Here is a tiny trained network, its code and every weight. The questions are about switching its units off for an input and a target symbol, where a switched-off unit gives its printed mean instead of its output.

import numpy as np


def w(rows, s, z=0):
    codes = np.array(rows[::2]) - 128.0
    scale = np.full(codes.shape[1], s)
    scale[-1] = z or s
    return codes * scale


def f(y):
    return np.maximum(y, 0)


def softmax(a):
    e = np.exp(a - a.max(-1, keepdims=True))
    return e / e.sum(-1, keepdims=True)


def log_softmax(a):
    a = a - a.max(-1, keepdims=True)
    return a - np.log(np.exp(a).sum(-1, keepdims=True))


def net(x, mask):
    ids = ['ΞΩβεθμπστ'.index(c) for c in x.split()]
    T = len(ids)
    res = E[ids] + P[:T]
    r = res
    for j in range(3):
        rows = slice(3 * j, 3 * j + 3)
        q, k, v = (r @ M[0][rows].T for M in (Q, K, V))
        z = softmax(np.where(np.tri(T) > 0, q @ k.T / 3**0.5, -1e9)) @ v
        o = O[0][rows]
        res = res + np.where(mask[j], z, o[:, -1]) @ o[:, :-1]
    y = f(res @ A[0][:, :-1].T + A[0][:, -1])
    res = res + np.where(mask[3:7], y, B[0][:, -1]) @ B[0][:, :-1]
    return log_softmax(res[-1] @ U[:, :-1].T + U[:, -1])


Q, K, V, O, A, B = {}, {}, {}, {}, {}, {}
E = w([
[123,129,94,150],'Ξ',
[149,143,241,116],'Ω',
[147,102,202,111],'β',
[100,67,117,122],'ε',
[190,166,142,168],'θ',
[106,48,165,117],'μ',
[86,106,249,187],'π',
[231,143,163,62],'σ',
[67,176,101,84],'τ',
],0.018)
P = w([
[198,172,142,199],'0',
[175,160,203,164],'1',
[155,145,177,146],'2',
[132,133,184,119],'3',
[112,128,180,96],'4',
[95,121,176,72],'5',
[71,125,171,46],'6',
[53,120,162,29],'7',
[33,124,155,2],'8',
],0.0099)
Q[0] = w([
[71,47,207,89],'h0',
[117,86,140,163],'h0',
[130,75,169,97],'h0',
[162,186,3,164],'h1',
[144,185,126,123],'h1',
[102,160,86,165],'h1',
[138,184,166,212],'h2',
[166,85,134,195],'h2',
[97,117,206,131],'h2',
],0.014)
K[0] = w([
[29,122,135,135],'h0',
[115,108,165,155],'h0',
[19,92,146,118],'h0',
[141,152,131,248],'h1',
[113,87,153,181],'h1',
[177,102,159,190],'h1',
[145,156,93,191],'h2',
[162,78,133,142],'h2',
[91,115,172,206],'h2',
],0.016)
V[0] = w([
[125,215,174,165],'h0',
[137,214,191,142],'h0',
[101,70,116,108],'h0',
[249,75,94,101],'h1',
[199,172,171,56],'h1',
[109,221,110,98],'h1',
[130,103,135,139],'h2',
[99,179,90,121],'h2',
[144,189,81,96],'h2',
],0.014)
O[0] = w([
[51,112,103,125,170],'h0',
[51,121,56,110,206],'h0',
[174,184,178,152,160],'h0',
[235,37,122,90,54],'h1',
[175,147,37,49,239],'h1',
[194,255,57,201,130],'h1',
[121,159,147,124,146],'h2',
[90,70,116,166,46],'h2',
[147,20,94,195,2],'h2',
],0.0095,0.0068)
A[0] = w([
[135,43,85,254,148],'n0',
[63,172,167,87,130],'n1',
[116,13,129,200,254],'n2',
[62,133,54,219,208],'n3',
],0.0079,0.0076)
B[0] = w([
[220,78,173,156,137],'n0',
[74,69,139,184,253],'n1',
[251,135,102,254,149],'n2',
[209,190,162,99,201],'n3',
],0.0083,0.015)
U = w([
[8,99,129,109,21],'Ξ',
[80,143,36,98,74],'Ω',
[115,66,97,189,254],'β',
[194,128,159,197,129],'ε',
[177,127,79,168,128],'θ',
[139,103,81,101,116],'μ',
[165,107,254,141,133],'π',
[192,136,110,35,89],'σ',
[172,253,98,183,181],'τ',
],0.0068,0.0093)

Each question gives the input, a string of symbols that net reads in full, and the target symbol t.
The units are the heads (3 rows each of Q, K, V and O) and the neurons (one row each of A and B). Each row of codes is followed by its name. A weight is (code - 128) times the scale printed after its matrix; where a second scale follows, it is the last column's (O, A, B and U).
mask holds one flag per unit, heads first, then neurons. A switched-off unit (its flag False) gives its mean, the last column of its rows in O or B, instead of its output. The means were averaged over made-up inputs and are rounded, as every weight is.
A unit's drop is (log p(t) with every unit on - log p(t) with that unit switched off) / (log p(t) with every unit on - log p(t) with every unit switched off).
The circuit of an input: a set's keep is (log p(t) with only the set's units on - log p(t) with every unit switched off) / (log p(t) with every unit on - log p(t) with every unit switched off). Starting from all 7 units, units are removed one at a time, each time the one whose removal leaves the highest keep (on an exact tie, the one counted first), for as long as the keep stays at least 0.8.
circuit, biggest first: the units of the circuit, biggest drop first
top k neurons: the k neurons with the biggest drops, biggest first
heads that matter: for each layer, one digit per head in row order, 1 if its drop is at least 0.15 and else 0, layers parted by /
drop when u is switched off: that unit's drop, to one decimal
input π θ π ε, target Ξ: heads that matter -> 111
input μ π τ θ, target Ξ: circuit, biggest first -> [h1, h0]
input ε τ τ β, target τ: heads that matter -> 010
input Ω τ θ μ μ μ, target π: circuit, biggest first -> [h0, h1]
input τ Ω π μ μ, target Ξ: heads that matter -> 011
input σ β μ σ ε, target σ: circuit, biggest first -> [h1]
input μ μ τ, target β: circuit, biggest first -> [h1, h2]
input μ μ Ω θ, target β: circuit, biggest first -> [h1, h0]
input β μ π μ Ξ, target Ξ: circuit, biggest first -> [h1, n3, n2]
input Ω τ μ π σ μ ε, target σ: circuit, biggest first -> [h1, n1]
input ε Ξ μ Ω ε, target π: circuit, biggest first -> [h0, h1]
input θ Ω Ω μ μ π β, target Ξ: top 2 neurons -> [n1, n3]
input μ τ θ Ω Ξ ε π τ π, target τ: drop when h1 is switched off -> 2.0
input μ τ μ μ μ σ Ω, target σ: drop when h1 is switched off -> 1.3
input τ μ β, target τ: drop when h1 is switched off -> 0.9
input θ π Ω, target Ξ: circuit, biggest first -> [h0]
